Below are the code and all the weights of a small trained network. Each question names an input and a class and asks about switching units off, where a switched-off unit gives its printed mean instead of its output.

import numpy as np


def w(rows, s, z=0):
    codes = np.array(rows[::2]) - 128.0
    scale = np.full(codes.shape[1], s)
    scale[-1] = z or s
    return codes * scale


def f(y):
    return np.maximum(y, 0)


def log_softmax(a):
    a = a - a.max(-1, keepdims=True)
    return a - np.log(np.exp(a).sum(-1, keepdims=True))


def net(x, mask):
    res = np.array(x, float).reshape(1, 8) / 4 @ E
    y = f(res @ A[0][:, :-1].T + A[0][:, -1])
    res = res + np.where(mask, y, B[0][:, -1]) @ B[0][:, :-1]
    return log_softmax(res[-1] @ U[:, :-1].T + U[:, -1])


A, B = {}, {}
E = w([
[135,135,139,118,132,122,138,116,112,150],'x0',
[129,124,224,102,86,7,42,109,108,64],'x1',
[237,66,93,101,118,52,142,104,255,167],'x2',
[168,139,31,136,44,73,77,211,25,173],'x3',
[144,125,138,118,139,125,141,139,115,125],'x4',
[139,112,125,115,138,132,133,146,122,102],'x5',
[180,147,111,189,43,121,190,40,97,50],'x6',
[79,121,106,162,106,129,95,77,142,162],'x7',
],0.01)
A[0] = w([
[130,98,73,120,86,137,82,156,90,109,38],'neuron 1',
[135,161,83,135,149,178,167,135,143,166,87],'neuron 2',
[142,108,97,101,89,184,138,116,141,138,39],'neuron 3',
[77,173,131,124,147,161,112,121,54,93,78],'neuron 4',
[104,126,185,142,161,145,139,105,170,94,34],'neuron 5',
[167,149,36,155,112,89,109,182,104,164,75],'neuron 6',
[100,147,134,175,125,141,113,135,126,133,126],'neuron 7',
[153,166,49,157,189,188,173,120,129,152,87],'neuron 8',
[116,144,75,91,66,101,105,185,50,133,93],'neuron 9',
[104,123,178,108,141,177,150,91,166,105,78],'neuron 10',
[184,69,109,133,130,89,117,143,210,153,129],'neuron 11',
[168,156,88,152,80,128,237,63,93,98,61],'neuron 12',
[134,126,215,99,92,92,92,96,102,133,24],'neuron 13',
[82,121,84,119,133,163,163,188,158,163,80],'neuron 14',
[112,124,125,144,79,124,146,166,144,150,59],'neuron 15',
[72,206,115,121,137,144,122,148,92,95,113],'neuron 16',
[140,167,134,156,80,133,183,76,114,86,57],'neuron 17',
[87,112,127,81,185,133,78,193,155,183,34],'neuron 18',
[124,106,165,140,142,131,161,124,213,116,62],'neuron 19',
[106,117,140,138,141,174,162,108,159,126,65],'neuron 20',
[115,124,133,104,174,143,87,163,131,164,40],'neuron 21',
[74,128,186,105,189,138,184,76,176,92,51],'neuron 22',
[106,123,163,74,150,121,49,157,135,166,87],'neuron 23',
[113,120,153,102,148,110,130,159,148,199,83],'neuron 24',
[129,115,73,125,78,102,128,189,89,174,105],'neuron 25',
[174,128,122,81,123,94,150,88,183,159,99],'neuron 26',
[169,126,141,185,88,113,139,91,101,74,53],'neuron 27',
[151,113,172,87,111,126,80,111,109,100,23],'neuron 28',
[139,95,45,116,160,217,164,121,121,160,58],'neuron 29',
[107,204,114,115,130,183,150,116,113,148,100],'neuron 30',
[116,175,158,125,131,139,94,112,94,111,70],'neuron 31',
[77,145,179,126,111,181,141,138,119,104,77],'neuron 32',
[190,134,129,140,130,151,97,137,109,114,99],'neuron 33',
[100,84,119,130,156,153,152,185,137,186,93],'neuron 34',
[191,94,77,112,125,87,129,93,205,145,122],'neuron 35',
[68,149,165,162,131,175,126,150,54,98,80],'neuron 36',
[154,114,130,151,71,164,155,109,127,106,2],'neuron 37',
[83,151,129,144,161,155,114,128,103,103,89],'neuron 38',
[121,139,200,111,150,36,5,122,122,82,81],'neuron 39',
],0.012,0.0034)
B[0] = w([
[76,147,145,120,135,111,187,110,158,147,184],'neuron 1',
[152,172,181,112,47,189,100,57,182,83,210],'neuron 2',
[138,163,130,137,121,143,90,126,110,144,161],'neuron 3',
[247,83,180,164,171,158,159,175,113,209,229],'neuron 4',
[50,141,142,116,94,87,187,103,177,156,204],'neuron 5',
[68,147,143,84,150,7,204,60,164,185,222],'neuron 6',
[176,80,101,91,191,96,109,113,124,109,168],'neuron 7',
[167,192,176,81,37,194,77,39,188,78,235],'neuron 8',
[60,121,130,99,118,37,207,59,162,166,233],'neuron 9',
[75,146,119,110,120,3,182,126,178,176,213],'neuron 10',
[189,49,174,143,161,182,130,156,95,192,245],'neuron 11',
[54,156,16,176,170,197,89,196,83,87,223],'neuron 12',
[185,186,144,106,100,133,87,57,138,109,197],'neuron 13',
[177,143,98,111,113,147,54,126,135,72,212],'neuron 14',
[125,125,152,119,167,102,122,122,172,122,147],'neuron 15',
[192,68,175,140,173,159,139,101,83,196,215],'neuron 16',
[74,107,59,171,172,141,95,221,79,54,204],'neuron 17',
[86,129,49,240,174,117,117,223,47,56,238],'neuron 18',
[66,104,148,86,138,68,172,112,104,149,212],'neuron 19',
[108,125,111,79,97,90,134,88,178,159,192],'neuron 20',
[87,150,46,192,172,105,90,197,125,109,191],'neuron 21',
[30,144,96,76,112,47,242,133,125,132,250],'neuron 22',
[68,175,30,216,155,188,98,165,112,79,208],'neuron 23',
[102,130,70,159,191,170,107,148,131,130,195],'neuron 24',
[57,136,132,91,100,59,186,116,180,159,217],'neuron 25',
[195,87,143,147,97,146,155,163,80,147,215],'neuron 26',
[91,167,63,172,199,178,99,183,130,67,198],'neuron 27',
[147,150,136,109,77,107,127,101,159,93,171],'neuron 28',
[178,164,168,63,39,151,56,72,166,92,238],'neuron 29',
[196,132,171,113,149,152,137,167,118,98,198],'neuron 30',
[210,82,91,106,138,136,115,143,152,150,180],'neuron 31',
[169,109,173,159,115,64,146,149,93,171,200],'neuron 32',
[110,148,100,126,113,141,118,159,162,174,147],'neuron 33',
[106,182,111,163,104,164,103,143,128,104,211],'neuron 34',
[219,8,202,153,170,211,140,202,76,177,245],'neuron 35',
[209,56,160,109,170,131,101,156,43,171,244],'neuron 36',
[120,136,111,161,166,137,138,167,128,92,164],'neuron 37',
[168,75,148,111,136,113,158,169,73,162,193],'neuron 38',
[191,219,206,85,48,218,34,53,192,59,252],'neuron 39',
],0.0068,0.014)
U = w([
[196,21,182,156,144,151,105,157,73,235,201],'0',
[139,224,178,89,65,161,30,71,146,52,221],'1',
[1,146,131,89,122,44,184,106,133,196,3],'2',
[50,156,43,254,160,153,64,183,84,50,88],'3',
],0.0086,0.0021)

Each question gives the input, the list of numbers given to net, and the class t.
The units are the neurons (one row each of A and B). Each row of codes is followed by its name. A weight is (code - 128) times the scale printed after its matrix; where a second scale follows, it is the last column's (A, B and U).
mask holds one flag per neuron, in row order. A switched-off neuron (its flag False) gives its mean, the last column of its row in B, instead of its output. The means were averaged over made-up inputs and are rounded, as every weight is.
A unit's drop is (log p(t) with every unit on - log p(t) with that unit switched off) / (log p(t) with every unit on - log p(t) with every unit switched off).
The circuit of an input: a set's keep is (log p(t) with only the set's units on - log p(t) with every unit switched off) / (log p(t) with every unit on - log p(t) with every unit switched off). Starting from the 12 units with the biggest drops (on a tie, the unit counted first), units are removed one at a time, each time the one whose removal leaves the highest keep (on an exact tie, the one counted first), for as long as the keep stays at least 0.8.
circuit, biggest first: the units of the circuit, biggest drop first
unit that matters most: the unit with the biggest drop
top k neurons: the k neurons with the biggest drops, biggest first
drop when u is switched off: that unit's drop, to one decimal
input [7,6,-5,-4,-1,-3,-7,0], class 3: circuit, biggest first -> [neuron 23]
input [1,7,-2,3,1,-5,8,-4], class 3: top 2 neurons -> [neuron 27; neuron 17]
input [-1,7,7,-5,3,1,6,-1], class 0: top 4 neurons -> [neuron 35; neuron 11; neuron 26; neuron 8]
input [3,-6,-5,7,8,7,1,4], class 2: top 2 neurons -> [neuron 9; neuron 6]
input [6,-7,-7,1,1,-4,6,-1], class 0: top 3 neurons -> [neuron 4; neuron 36; neuron 39]
input [-7,-1,-8,0,-8,7,7,-8], class 0: top 2 neurons -> [neuron 4; neuron 36]
input [5,-6,-6,-4,7,-4,6,7], class 0: top 3 neurons -> [neuron 4; neuron 36; neuron 39]
input [-1,4,0,7,5,7,8,-1], class 3: top 2 neurons -> [neuron 27; neuron 12]
input [6,-8,1,-7,6,1,1,-4], class 1: top 2 neurons -> [neuron 8; neuron 29]
input [-2,-6,-5,-6,-1,-7,1,-6], class 1: top 4 neurons -> [neuron 8; neuron 29; neuron 2; neuron 35]
input [5,-5,0,-2,2,-8,5,7], class 1: top 4 neurons -> [neuron 8; neuron 18; neuron 29; neuron 2]
input [3,-3,4,8,6,7,-7,1], class 2: top 2 neurons -> [neuron 6; neuron 25]
input [-7,0,-7,2,-3,-4,7,-2], class 0: top 3 neurons -> [neuron 4; neuron 36; neuron 16]
input [4,-6,-3,-4,6,-6,8,-6], class 3: top 2 neurons -> [neuron 12; neuron 17]
input [-8,-8,-3,-8,-1,7,-6,-3], class 1: top 4 neurons -> [neuron 8; neuron 29; neuron 14; neuron 2]
input [-7,-5,-6,2,1,7,-8,-3], class 3: unit that matters most -> neuron 18
input [-8,5,-5,-2,6,5,-7,3], class 3: top 2 neurons -> [neuron 23; neuron 18]
input [-3,-6,4,5,5,-5,3,8], class 1: drop when neuron 8 is switched off -> 0.1
input [2,3,2,8,5,-5,-7,8], class 2: drop when neuron 9 is switched off -> 0.4
input [-6,1,-3,-3,-1,2,4,-6], class 3: circuit, biggest first -> [neuron 17]
input [1,-7,4,-8,2,0,8,2], class 2: drop when neuron 20 is switched off -> 0.7
input [1,2,1,4,1,-2,3,-7], class 2: drop when neuron 10 is switched off -> 0.0
